148	119	137	151	132	117	193	146	132	116
148	119	155	145	126	97	112	92	112	117
148	119	191	124	113	107	163	146	167	104
176	119	103	93	132	102	124	128	153	105
171	119	129	145	152	135	142	146	163	186
95	143	160	60	132	164	181	204	112	119
145	119	107	138	160	135	124	146	74	104
108	119	140	115	105	135	174	86	102	117
134	127	102	145	93	135	75	146	53	117
102	119	132	65	135	135	124	84	112	117
148	139	88	145	175	159	124	51	79	165
148	179	112	169	143	145	149	146	112	144
200	119	132	145	121	119	124	146	115	101
Counting starts at 1.
Read off the entry at row 1, column 3.
137
The entry in the bottom-right corner -> 101
Read off the entry at row 2, column 1.
148
The entry in row 2 and column 3 -> 155
The entry in the bottom-left corner is 200
Read off the entry directly above the smallest entry.
84
The entry in the top-left corner is 148
Read off the entry directly below 191.
103
The entry just left of the smallest entry is 124
Read off the top-right entry.
116
Read off the entry just left of the largest entry.
181
Read off the entry directly above the largest entry.
146
Read off the bottom entry of the column that holds the largest entry.
146
Read off the top entry of the column that holds the largest entry.
146
Read off the entry directly below the largest entry.
146
The entry just right of the smallest entry -> 79
The maximum is 204
The entry at row 3, column 1 -> 148
Read off the smallest entry.
51
Read off the entry just right of 113.
107
Read off the entry in row 1 and column 2.
119
Read off the entry just right of 176.
119
Read off the entry directly above 175.
135
The entry directly below the smallest entry -> 146
Read off the entry directly below 153.
163
Read off the entry just left of 138.
107

a =
117  193  180  102  107  107   77  165   96   91  166  122  155  159  114
128  108  122  130  153  107  130   83   82   69  185  131  128  203   99
117  193  199  130  122   82   95  151  137   91  129  122  146  137  194
 94   91  161  112  184  181  165  124  137  176   93  113  110  159   99
139  108  180   93  169  206  148  124  110  133  148  113  119   71   83
128  125  122  112  138  107  112   97   82   69  185  150  137  203   83
128  108   83  149   91  131  183  178  123  133   74  150  100   93   99
150  125  161   93  153  206  148  124   96  133  148  103  119   71   99
173  125   83  121  122   82   77  124  164  197  129  159  155  115  130
The top-left entry: 117
Which number is the last entry, reading row by row? 130
Which number is the second entry on the main diagonal? 108
The 5th entry, reading row by row is 107
The entry directly below 146: 110
The entry just left of 199 is 193
Which number is the smallest entry in the first column? 94
The entry just left of the centre entry -> 148
Which number is the top-right entry? 114
Which number is the entry just left of 114? 159
Which number is the fourth-last entry, reading row by row? 159
The entry directly above the centre entry -> 124
The smallest entry in the first row: 77
Which number is the largest entry in the first row? 193
The entry directly below 138 is 91
Which number is the 3rd entry from the end, reading row by row? 155
The smallest entry in the last row is 77
The entry directly below the centre entry: 97
Which number is the 2nd-last entry, reading row by row? 115
The 5th-last entry, reading row by row is 129
